Below is a small trained network, with its code and all its weights. Each question gives an input and a class and asks what happens when units are switched off, that is, made to give their printed mean instead of their output.

import numpy as np


def w(rows, s, z=0):
    codes = np.array(rows[::2]) - 128.0
    scale = np.full(codes.shape[1], s)
    scale[-1] = z or s
    return codes * scale


def f(y):
    return np.maximum(y, 0)


def log_softmax(a):
    a = a - a.max(-1, keepdims=True)
    return a - np.log(np.exp(a).sum(-1, keepdims=True))


def net(x, mask):
    res = np.array(x, float).reshape(1, 8) / 4 @ E
    y = f(res @ A[0][:, :-1].T + A[0][:, -1])
    res = res + np.where(mask, y, B[0][:, -1]) @ B[0][:, :-1]
    return log_softmax(res[-1] @ U[:, :-1].T + U[:, -1])


A, B = {}, {}
E = w([
[27,138,103,139,218,160],'x0',
[74,47,180,83,42,172],'x1',
[86,112,48,198,63,203],'x2',
[135,17,107,166,162,182],'x3',
[183,50,130,255,131,56],'x4',
[57,208,158,143,88,39],'x5',
[142,172,235,148,153,216],'x6',
[129,113,218,111,142,100],'x7',
],0.0097)
A[0] = w([
[100,75,144,212,70,137,172],'neuron 1',
[122,88,128,121,250,130,173],'neuron 2',
[88,199,73,117,136,111,186],'neuron 3',
[152,104,167,78,123,82,142],'neuron 4',
[172,155,120,166,64,164,164],'neuron 5',
[160,96,147,202,94,142,118],'neuron 6',
[71,114,217,227,152,139,152],'neuron 7',
[147,204,116,127,158,104,149],'neuron 8',
[35,128,201,209,161,157,166],'neuron 9',
[181,116,73,124,142,116,254],'neuron 10',
[210,105,170,188,229,162,124],'neuron 11',
[41,133,93,37,139,206,107],'neuron 12',
[106,167,177,131,80,113,140],'neuron 13',
[189,131,108,137,63,149,189],'neuron 14',
],0.011,0.0057)
B[0] = w([
[123,50,14,72,43,138,227],'neuron 1',
[92,141,112,134,182,96,221],'neuron 2',
[55,185,137,227,129,180,219],'neuron 3',
[122,128,191,89,99,45,195],'neuron 4',
[199,115,158,174,78,229,196],'neuron 5',
[213,115,78,126,112,88,205],'neuron 6',
[145,186,3,56,118,96,221],'neuron 7',
[139,186,155,197,102,118,212],'neuron 8',
[151,188,31,30,124,144,223],'neuron 9',
[135,93,147,246,148,111,227],'neuron 10',
[254,83,130,130,246,49,248],'neuron 11',
[54,109,143,107,218,231,236],'neuron 12',
[102,203,164,132,75,140,191],'neuron 13',
[181,79,219,178,70,170,207],'neuron 14',
],0.0078,0.012)
U = w([
[72,115,123,77,201,206,134],'0',
[119,130,45,71,94,118,97],'1',
[173,110,117,134,230,71,84],'2',
[127,207,150,134,108,119,53],'3',
[154,131,219,4,105,102,254],'4',
[102,144,118,183,150,77,216],'5',
[172,159,150,144,129,198,153],'6',
[154,45,109,155,69,140,20],'7',
],0.013,0.0023)

Each question gives the input, the list of numbers given to net, and the class t.
The units are the neurons (one row each of A and B). Each row of codes is followed by its name. A weight is (code - 128) times the scale printed after its matrix; where a second scale follows, it is the last column's (A, B and U).
mask holds one flag per neuron, in row order. A switched-off neuron (its flag False) gives its mean, the last column of its row in B, instead of its output. The means were averaged over made-up inputs and are rounded, as every weight is.
A unit's drop is (log p(t) with every unit on - log p(t) with that unit switched off) / (log p(t) with every unit on - log p(t) with every unit switched off).
The circuit of an input: a set's keep is (log p(t) with only the set's units on - log p(t) with every unit switched off) / (log p(t) with every unit on - log p(t) with every unit switched off). Starting from the 12 units with the biggest drops (on a tie, the unit counted first), units are removed one at a time, each time the one whose removal leaves the highest keep (on an exact tie, the one counted first), for as long as the keep stays at least 0.8.
units of the circuit, in order: the units of the circuit, biggest drop first
most important unit: the unit with the biggest drop
top k neurons: the k neurons with the biggest drops, biggest first
drop of u: that unit's drop, to one decimal
input [2,0,8,5,-3,0,1,-7], class 0: most important unit : neuron 12
input [-8,5,4,-8,-2,8,-7,-8], class 3: top 2 neurons : (neuron 13; neuron 3)
input [-8,5,-8,5,8,3,-3,5], class 4: top 2 neurons : (neuron 4; neuron 3)
input [-4,2,-4,-5,2,-7,7,-1], class 2: top 3 neurons : (neuron 11; neuron 1; neuron 9)
input [3,7,-5,-3,2,-1,5,-6], class 4: top 2 neurons : (neuron 3; neuron 10)
input [4,5,-2,7,8,-5,-3,0], class 2: top 2 neurons : (neuron 11; neuron 2)
input [6,3,-4,6,0,5,-8,4], class 0: units of the circuit, in order : (neuron 11; neuron 6)
input [-7,-5,1,-3,-5,-2,-5,2], class 6: units of the circuit, in order : (neuron 14; neuron 7)
input [8,1,5,2,2,6,-4,-5], class 1: top 2 neurons : (neuron 1; neuron 9)
input [-2,3,1,4,-5,-8,8,-4], class 0: top 2 neurons : (neuron 12; neuron 8)
input [-4,6,4,-7,-5,1,5,0], class 6: top 2 neurons : (neuron 5; neuron 12)
input [-4,6,-8,0,8,7,-2,-6], class 4: top 2 neurons : (neuron 4; neuron 3)
input [7,-2,-8,-1,-7,6,-5,4], class 0: drop of neuron 4 : -0.1
input [7,1,3,-8,-6,4,-1,8], class 0: drop of neuron 12 : 2.7
input [-7,1,-5,8,-2,4,-1,0], class 4: drop of neuron 4 : 0.2
input [1,5,-4,-6,-2,-8,-7,2], class 4: top neuron : (neuron 4)
